Each row has a name. Each question is about the rows just above it.

[133 134 104 134  70 148] = rimez
[126 126 136 128  98 151] = Mise
[116 115 175 123  67 196] = tuses
[128 127 128 130  69 164] = rosu
Print row Mise.  [126 126 136 128  98 151]
Print row tuses.  [116 115 175 123  67 196]
Print row rimez.  [133 134 104 134  70 148]
Print row rosu.  [128 127 128 130  69 164]

[138 176 115 148] : limul
[188 133 132 150] : Pok
[138 176 115 147] : golam
Print row golam.  [138 176 115 147]
Print row limul.  [138 176 115 148]
Print row Pok.  [188 133 132 150]

[154 144 128 138 122 118 142 192 138 108 121 112 139 160] = tudel
[154 144 128 138 122 118 142 192 138 108 151 103 136 141] = Kono
[145 140 129 126 118 101 140 164 142 122 133 115 133 142] = lopel
[128 147 143 122 113 114 153 138 120 131 115 132 136 153] = fesef
[128 147 143 122 113 114 153 138 120 131 115 132 136 160] = gedep
Print row Kono.  [154 144 128 138 122 118 142 192 138 108 151 103 136 141]
Print row tudel.  [154 144 128 138 122 118 142 192 138 108 121 112 139 160]
Print row lopel.  [145 140 129 126 118 101 140 164 142 122 133 115 133 142]
Print row gedep.  [128 147 143 122 113 114 153 138 120 131 115 132 136 160]

[134 115 121 130 135 108 100 141 123 136 103 126 134 145 116 132 101 134
 127 138] = povi
[166 129 159 167 127 115 126 101 131 129 133 102  96  97 150 104 131 127
 142 123] = gavis
[148 118 127 132 150  89  99 126 129 154 104 108 136 141 122 136 103 154
 130 134] = Tenot
[118  98 127 121 145 156 141 114  86 141 142 130 124 123 129 140 137 145
  92  70] = putu
[101 132 103  99 127 143 136 145 127 127 128 144 146 150 107 143 127 123
 121 137] = gabog
[101 132 103  99 127 143 136 145 127 127 128 109 101  92 150 109 150 120
 135 120] = Nos
[101 132 103  99 127 143 136 145 127 127 128 144 146 150 107 143 112 145
 132 132] = fozot
Print row Nos.  [101 132 103  99 127 143 136 145 127 127 128 109 101  92 150 109 150 120
 135 120]
Print row fozot.  [101 132 103  99 127 143 136 145 127 127 128 144 146 150 107 143 112 145
 132 132]
Print row Tenot.  [148 118 127 132 150  89  99 126 129 154 104 108 136 141 122 136 103 154
 130 134]

[100 131 124 139 108 162  83 176 121 135 182 166 137  96  99 172 133 133
 130 146 131  99 126 138 139 113 150 109 169 136 132  90 161 126 134 147
 149 129 125 152 101 174 120 120 101 113 108  97 135 122 144] = bobev
[143 141 150 113 114  86 125 131 134  92 122 108 122 138 151 125  81  85
 134 127 109 146 113 133 126 116 129 142  86  87 124 142 123 108 113 141
 140 104 135 146 136 179 124 136 113 138 119 120 126 138 165] = gosef
[134 128 139 120 147 114 100 121 163  90  92 158 115 162 139  94 119 123
 113 113 132 131  99 110 124 132 173 132 126 131 152  90 128 134 155 117
 103 156 150 122 171 135 110 150 102 147 115 121 146 147 137] = vilo
[103  98 149 114 119 115 138 148 144 107 127  85 109 115 160 128 103 119
 140 112 144 123 167 149 138 128 172 123 105 117 137 140 164 157 124 112
  92 139 166 122 124 125 133 122 167 111 113 105 139 137 112] = gami
[186 139 119 101  91 157 123 103 173 151  92 122 126 155 144  97 135 167
 116  95 124 154 107 146 124  81 119 152 131 138 131 128 114 119 166 140
 182 102 127 133 172 133 159 150 113 115 124 107 138 109 168] = gos
[112 134 119 149 111  91 128 125 135 111 138 143 152 101 131 144 127  90
 143 129 115 193 167 142 116 141  90 170  83 145 101 130 146 134 134 113
 129 130  96 142 133 127 109 111 154 141 107 124 128 127 138] = Fitol
[127 147 116 122 137 150 143 145 174 142 139 153 144 173 102 149  99 125
 104 120 109  72 151 131 135 100 137 151 136 101 111 132  78 110 142 120
 133 127 121 105  97 134 114 137 127 124 163 105 171 129 145] = daguz
[137 135 135 103 113 127 114 139 141 114 120 121 144 160 124 137 148  97
 102 135 112 146 125 145 163 164 110 101 102 142 119 103 113  94 145 102
 129  91 152 174 142 153 105  94 128 133 147 104 137 158 119] = lutam
[138 150 119 125 119 153 144 128 139 165 110 151 157 128 123 138 132  98
 136 129 132 142 125 105 146 113 149 109 150 106 129 151 150 105 117 131
 126 123 145 115 131 136 155 126 121 178  85 150  88 142 139] = malof
Print row lutam.  [137 135 135 103 113 127 114 139 141 114 120 121 144 160 124 137 148  97
 102 135 112 146 125 145 163 164 110 101 102 142 119 103 113  94 145 102
 129  91 152 174 142 153 105  94 128 133 147 104 137 158 119]
Print row vilo.  [134 128 139 120 147 114 100 121 163  90  92 158 115 162 139  94 119 123
 113 113 132 131  99 110 124 132 173 132 126 131 152  90 128 134 155 117
 103 156 150 122 171 135 110 150 102 147 115 121 146 147 137]

[142 124 125 128]  Feban
[151 122 124 127]  Nupu
[182 112 118 125]  les
[151 122 130 126]  Bomad
[151 122 124 126]  tev
Print row Feban.  [142 124 125 128]
Print row les.  [182 112 118 125]
Print row tev.  [151 122 124 126]
Print row Bomad.  [151 122 130 126]

[ 93 152 170 122 138 169] = dib
[ 99 152 174 128 158 153] = Tupi
[120  93 113 133  58  54] = fitep
[158 134 156 119 127 127] = runa
Print row Tupi.  [ 99 152 174 128 158 153]
Print row fitep.  [120  93 113 133  58  54]
Print row runa.  [158 134 156 119 127 127]

[130  74 101 128 119 126 150] = lavub
[141  83  87 138 125 134 156] = Lamef
[129  74  96 132 122 127 149] = tofe
[137  82 106 128 122 131 147] = sif
[140  78  90 138 122 131 155] = buv
[141  90 114 126 124 131 156] = kibi
[132  83 111 126 122 133 150] = penul
[139  90 114 129 122 131 151] = Poda
[134  83 110 125 122 131 150] = bav
[129  75  87 133 118 129 156] = Kon
[139  83 106 128 122 131 147] = vobi
Print row sif.  [137  82 106 128 122 131 147]
Print row vobi.  [139  83 106 128 122 131 147]
Print row bav.  [134  83 110 125 122 131 150]

[179 149 178 197 103 133 144  64] = Nidu
[179 149 178 197 155 131 120 164] = lomob
[140 120 139 139  78 153 147 122] = mipef
[ 82 106  68  60 118 147 135 194] = Tufe
[110 163 105 100  99 193 166 138] = tifor
Print row Nidu.  [179 149 178 197 103 133 144  64]
Print row lomob.  [179 149 178 197 155 131 120 164]

[122 123 137 143 117 148 104 122 124 158 125 154 137] : lis
[151 172 145 132 121 151 156 112 147 187 137 123 161] : suba
[184 155 127 144 126 138 133 160 144 137 151 166 155] : revi
[113 135 154 117 137 175 179 170 146 125 103  88 158] : riku
[184 155 127 104 126 138 133 160 144 137 151 166 155] : mufad
[142  57 109 154 116 100 116  99 136 128 111 129 113] : Dor
[115 148 136 125 119 164  93 149 114 153 132 103 123] : defuz
[160 163  82 141 128 150  86  99 125 123 152 110 134] : Lov
Print row revi.  [184 155 127 144 126 138 133 160 144 137 151 166 155]
Print row defuz.  [115 148 136 125 119 164  93 149 114 153 132 103 123]
Print row lis.  [122 123 137 143 117 148 104 122 124 158 125 154 137]
Print row Lov.  [160 163  82 141 128 150  86  99 125 123 152 110 134]
Print row Dor.  [142  57 109 154 116 100 116  99 136 128 111 129 113]

[110 183 160 159 143 139] = tuk
[ 85  79 105 140 107  82] = Dod
[ 70 154 147 148 146 127] = Tuf
[171 109 114  91 129 147] = Vupum
[ 76 135 138 177 118  96] = dulof
[ 70 154 147 177 127 102] = musa
[180 167 145 105 147 176] = teser
[101  70  98 127 105  88] = pogaf
[180 161 139  92 151 175] = kilin
Print row Tuf.  [ 70 154 147 148 146 127]
Print row Vupum.  [171 109 114  91 129 147]

[120 121  89 178  97 143  66 140] : tapag
[163 145 109 121 141 112 114 119] : Dud
[150 133 129 111 142 120 137 126] : nukor
[108 127 164 106 139 125 174 124] : nam
[117 122  93 175  97 142  72 138] : Lefe
[138 133 161  86 155 116 180 120] : bug
[105 124 127 145 113 137 119 130] : bet
[123 132 167  86 150 121 185 117] : mafa
Print row tapag.  [120 121  89 178  97 143  66 140]
Print row Dud.  [163 145 109 121 141 112 114 119]

[ 99  90 139 181  81 116 155 130 159 104 105 125 119 124 119  99 138 126
 107 171 137 152 154 156 146  91  97 177 116 200 176 129 165 134]  Vel
[101  88 140 183  83 116 153 129 159 104 107 122 122 125 119  99 138 124
 106 167 136 152 154 158 148  93  96 179 113 200 174 133 164 131]  moreb
[ 98 106 125 161  79 112 164 132 153 104  98 141 114 121 116 108 133 144
 112 186 140 146 147 141 134  79 110 166 129 194 185 116 165 149]  tige
[ 98  97 133 171  79 112 161 132 156 105  99 133 116 122 117 103 136 137
 109 179 138 150 150 149 141  85 102 172 123 196 182 121 166 144]  likof
[ 99 103 127 164  79 112 163 131 154 104  97 139 115 121 116 107 134 142
 111 184 139 148 148 145 136  81 107 167 127 195 184 117 165 147]  Disuf
[ 98  95 135 174  81 113 159 131 157 105 101 130 116 122 118 101 136 134
 108 177 137 151 152 152 142  87 100 174 121 198 181 124 166 140]  siko
[ 98 100 130 168  79 112 162 131 156 104  98 136 115 121 117 103 135 139
 110 181 138 149 150 147 139  84 104 170 126 196 184 119 166 145]  Tonil
[ 99  92 137 177  81 115 156 131 159 105 102 127 118 123 119 101 136 130
 107 173 137 151 153 155 144  89  98 175 118 199 179 127 166 137]  buvo
Print row Tonil.  [ 98 100 130 168  79 112 162 131 156 104  98 136 115 121 117 103 135 139
 110 181 138 149 150 147 139  84 104 170 126 196 184 119 166 145]
Print row buvo.  [ 99  92 137 177  81 115 156 131 159 105 102 127 118 123 119 101 136 130
 107 173 137 151 153 155 144  89  98 175 118 199 179 127 166 137]
Print row tige.  [ 98 106 125 161  79 112 164 132 153 104  98 141 114 121 116 108 133 144
 112 186 140 146 147 141 134  79 110 166 129 194 185 116 165 149]
Print row Disuf.  [ 99 103 127 164  79 112 163 131 154 104  97 139 115 121 116 107 134 142
 111 184 139 148 148 145 136  81 107 167 127 195 184 117 165 147]

[129 130 131 125 128 128 130 127 130 125 130 122 124 133 131 133 132 130
 123 123 130 120 126 132 124 128 124 125 130 124 130 126 128 128 129 128] -> zogob
[129 133 132 121 121 131 133 125 132 123 133 119 122 138 138 137 136 134
 118 118 136 113 125 134 121 131 120 124 131 122 131 124 128 128 130 130] -> nono
[130 137 134 117 108 136 145 119 137 111 137 109 117 152 153 152 148 143
 100  98 156  80 124 138 110 135 113 121 134 121 132 117 127 127 130 133] -> bikud
[135 129 133 109 146 122 129 127 119 125 131 121 131 134 127 135 134 130
 122 124 127 124 124 132 124 125 125 133 132 122 136 125 128 135 132 126] -> labiv
[126  74  80 117 135 128 124 127 137 133  93  87  88  99  74 161 115  99
  99 123 116 115 145 159 144  87 200  94 120 100  92 125 165 138 120 118] -> mepi
[129 129 130 128 128 128 129 128 130 127 130 125 125 133 130 130 131 130
 127 126 129 125 126 130 125 127 125 126 130 126 130 127 128 129 129 128] -> gukim
Print row gukim.  [129 129 130 128 128 128 129 128 130 127 130 125 125 133 130 130 131 130
 127 126 129 125 126 130 125 127 125 126 130 126 130 127 128 129 129 128]
Print row mepi.  [126  74  80 117 135 128 124 127 137 133  93  87  88  99  74 161 115  99
  99 123 116 115 145 159 144  87 200  94 120 100  92 125 165 138 120 118]
Print row zogob.  [129 130 131 125 128 128 130 127 130 125 130 122 124 133 131 133 132 130
 123 123 130 120 126 132 124 128 124 125 130 124 130 126 128 128 129 128]
Print row nono.  [129 133 132 121 121 131 133 125 132 123 133 119 122 138 138 137 136 134
 118 118 136 113 125 134 121 131 120 124 131 122 131 124 128 128 130 130]

[140 114 152 120] = pufa
[141 141 162 106] = vapu
[147 134 118 181] = poveg
[145 140 153 142] = Kovev
[123 121  92 130] = tuz
[133 124 168 104] = bima
[141 118 124 155] = fune
[149 131 109 189] = von
[151 136 115 194] = Niloz
[128 141 162 106] = ter
Print row Kovev.  [145 140 153 142]
Print row von.  [149 131 109 189]
Print row Niloz.  [151 136 115 194]
Print row poveg.  [147 134 118 181]

[161 163 162 160 156 151 145 140 137 138 142 146] = Vib
[ 64 100 148 185 196 175 136  91  60  55  73 105] = Zaz
[131 163 162 157 120  96 101 144 138 142 160 175] = Vir
[ 90  93 100 109 116 118 120 117 114 107 100  96] = Dez
[114 120 132 142 144 139 128 117 113 116 128 142] = labil
[162 141 125 119 121 118 102  82  66  78 111 150] = Fumi
Print row Fumi.  [162 141 125 119 121 118 102  82  66  78 111 150]
Print row Dez.  [ 90  93 100 109 116 118 120 117 114 107 100  96]
Print row Zaz.  [ 64 100 148 185 196 175 136  91  60  55  73 105]
Print row Vir.  [131 163 162 157 120  96 101 144 138 142 160 175]

